Below are the code and all the weights of a small trained network. Each question names an input and a class and asks about switching units off, where a switched-off unit gives its printed mean instead of its output.

import numpy as np


def w(rows, s, z=0):
    codes = np.array(rows[::2]) - 128.0
    scale = np.full(codes.shape[1], s)
    scale[-1] = z or s
    return codes * scale


def norm(h):
    return h / np.sqrt((h * h).mean(-1, keepdims=True) + 1e-5)


def f(y):
    return y / 2 * (1 + np.tanh(0.7978845608 * (y + 0.044715 * y**3)))


def log_softmax(a):
    a = a - a.max(-1, keepdims=True)
    return a - np.log(np.exp(a).sum(-1, keepdims=True))


def net(x, mask):
    res = np.array(x, float).reshape(1, 2) / 4 @ E
    u = 0
    for l in range(4):
        y = f(norm(res) @ A[l][:, :-1].T + A[l][:, -1])
        res = res + np.where(mask[u : u + 7], y, B[l][:, -1]) @ B[l][:, :-1]
        u += 7
    return log_softmax(norm(res)[-1] @ U[:, :-1].T + U[:, -1])


A, B = {}, {}
E = w([
[1,98,103,161,231,199,245,112,149,109,153,122],'x0',
[122,165,111,153,226,29,219,126,126,121,110,158],'x1',
],0.005)
A[0] = w([
[159,127,119,140,69,120,64,127,120,120,121,124,99],'L0N1',
[112,122,121,140,76,247,81,122,115,120,122,124,244],'L0N2',
[92,122,117,135,124,187,124,131,133,126,126,118,137],'L0N3',
[118,122,135,119,141,134,140,134,143,138,134,132,5],'L0N4',
[114,130,105,150,146,109,146,133,136,127,129,122,81],'L0N5',
[129,124,134,119,171,122,167,138,133,133,120,120,53],'L0N6',
[143,113,118,120,108,115,123,108,122,115,146,121,118],'L0N7',
],0.015,0.0022)
B[0] = w([
[126,182,137,115,213,51,70,194,178,198,62,126,207],'L0N1',
[173,57,171,79,74,233,138,124,179,143,222,115,253],'L0N2',
[175,94,123,195,81,248,54,141,43,34,126,119,192],'L0N3',
[211,152,184,3,7,11,102,146,169,192,130,161,136],'L0N4',
[121,106,110,116,69,115,149,86,97,103,162,113,164],'L0N5',
[94,120,114,107,98,124,181,62,100,123,141,129,177],'L0N6',
[141,156,106,156,116,124,104,141,147,147,108,122,137],'L0N7',
],0.0079,0.016)
A[1] = w([
[113,129,125,124,132,90,148,113,68,86,120,121,94],'L1N1',
[62,146,89,210,207,113,251,83,119,99,126,163,145],'L1N2',
[99,123,133,177,149,103,166,105,93,113,114,148,60],'L1N3',
[103,150,89,135,74,77,160,59,55,92,117,148,77],'L1N4',
[114,110,112,158,120,84,140,120,70,83,118,131,3],'L1N5',
[113,110,120,202,111,100,133,133,98,77,100,131,26],'L1N6',
[49,170,94,232,180,17,161,120,68,99,43,162,50],'L1N7',
],0.015,0.0011)
B[1] = w([
[92,113,192,114,219,138,119,165,133,178,91,74,186],'L1N1',
[41,22,254,93,125,60,174,230,126,97,90,73,242],'L1N2',
[65,85,150,111,141,129,82,150,136,199,119,72,177],'L1N3',
[113,57,225,113,152,36,128,230,82,93,75,60,250],'L1N4',
[115,68,117,83,184,76,151,225,171,113,101,104,180],'L1N5',
[114,128,218,47,138,37,157,143,124,178,176,149,147],'L1N6',
[216,190,45,80,145,168,182,16,20,50,154,116,214],'L1N7',
],0.0087,0.017)
A[2] = w([
[102,91,151,161,53,221,169,103,122,97,156,154,175],'L2N1',
[77,67,119,155,57,217,145,84,117,88,186,131,174],'L2N2',
[107,144,121,154,88,128,121,52,132,145,172,191,6],'L2N3',
[97,83,178,194,94,127,22,218,169,177,94,125,53],'L2N4',
[87,74,112,153,51,209,149,82,118,99,174,117,254],'L2N5',
[86,104,191,113,103,121,127,167,176,135,130,189,48],'L2N6',
[103,124,136,176,118,123,112,145,248,194,140,149,72],'L2N7',
],0.013,0.00092)
B[2] = w([
[229,46,152,167,54,163,127,142,145,85,178,165,224],'L2N1',
[252,71,140,209,92,179,40,205,132,50,155,170,234],'L2N2',
[178,87,159,146,153,92,109,176,183,180,35,122,131],'L2N3',
[37,134,111,109,165,146,239,81,128,127,117,113,248],'L2N4',
[223,102,172,183,122,166,107,166,160,58,176,189,226],'L2N5',
[205,213,78,111,214,72,93,156,115,116,118,104,191],'L2N6',
[60,173,111,169,54,58,72,119,109,134,52,185,172],'L2N7',
],0.011,0.013)
A[3] = w([
[63,118,132,159,86,106,175,88,124,127,138,131,212],'L3N1',
[68,103,113,156,162,104,185,106,135,156,191,125,212],'L3N2',
[117,135,115,158,140,64,138,152,134,121,84,155,174],'L3N3',
[60,141,102,153,94,90,152,71,116,167,120,134,109],'L3N4',
[157,138,115,117,108,116,217,67,156,116,96,190,20],'L3N5',
[202,178,73,163,133,93,104,88,97,119,165,152,199],'L3N6',
[177,80,115,250,123,51,118,148,106,85,125,179,1],'L3N7',
],0.015,0.00098)
B[3] = w([
[198,132,151,84,159,137,64,166,122,145,114,69,157],'L3N1',
[189,98,149,101,102,91,88,134,104,91,102,83,188],'L3N2',
[129,78,136,101,79,242,144,96,146,119,218,105,237],'L3N3',
[124,131,126,152,84,140,143,139,150,118,120,205,184],'L3N4',
[189,147,142,90,194,153,18,188,173,192,133,66,152],'L3N5',
[168,162,63,147,160,140,140,37,50,114,103,113,254],'L3N6',
[134,106,183,30,89,244,100,203,217,144,141,142,245],'L3N7',
],0.011,0.0073)
U = w([
[253,57,197,186,51,241,82,183,183,66,200,171,164],'0',
[104,48,239,82,173,58,184,193,76,89,104,22,164],'1',
[227,228,59,131,187,133,118,25,54,129,102,93,151],'2',
[97,120,134,251,96,76,151,92,129,136,200,157,3],'3',
[43,229,124,93,77,159,117,120,243,221,75,179,134],'4',
],0.0075,0.0051)

Each question gives the input, the list of numbers given to net, and the class t.
The units are the neurons (one row each of A and B). Each row of codes is followed by its name. A weight is (code - 128) times the scale printed after its matrix; where a second scale follows, it is the last column's (A, B and U).
mask holds one flag per neuron, layer by layer. A switched-off neuron (its flag False) gives its mean, the last column of its row in B, instead of its output. The means were averaged over made-up inputs and are rounded, as every weight is.
A unit's drop is (log p(t) with every unit on - log p(t) with that unit switched off) / (log p(t) with every unit on - log p(t) with every unit switched off).
most important unit: the unit with the biggest drop
k most important neurons: the k neurons with the biggest drops, biggest first
k most important neurons of layer l: the k neurons of layer l with the biggest drops, biggest first
drop when u is switched off: that unit's drop, to one decimal
input [-6,6], class 2: most important unit	L0N2
input [-3,4], class 2: 4 most important neurons of layer 0	(L0N2; L0N6; L0N3; L0N5)
input [-1,-3], class 4: 2 most important neurons	(L0N1; L1N7)
input [-1,2], class 1: 2 most important neurons	(L0N2; L0N1)
input [-3,-4], class 4: 2 most important neurons	(L0N1; L1N4)
input [-6,8], class 2: 2 most important neurons	(L1N7; L0N6)
input [-7,0], class 2: 4 most important neurons	(L0N2; L1N2; L0N1; L1N4)
input [-2,-3], class 4: 2 most important neurons	(L0N1; L1N4)
input [-8,-1], class 4: 2 most important neurons	(L1N7; L1N4)
input [-5,0], class 2: 2 most important neurons	(L0N2; L1N2)
input [-8,-2], class 4: 2 most important neurons of layer 1	(L1N7; L1N4)
input [-4,-1], class 4: 2 most important neurons	(L1N7; L1N4)
input [-3,-8], class 4: 2 most important neurons	(L0N1; L1N7)
input [-2,1], class 2: drop when L0N2 is switched off	1.0
input [-1,0], class 2: drop when L0N2 is switched off	1.0
input [1,0], class 1: drop when L0N2 is switched off	6.9
input [-3,0], class 2: drop when L1N2 is switched off	0.1
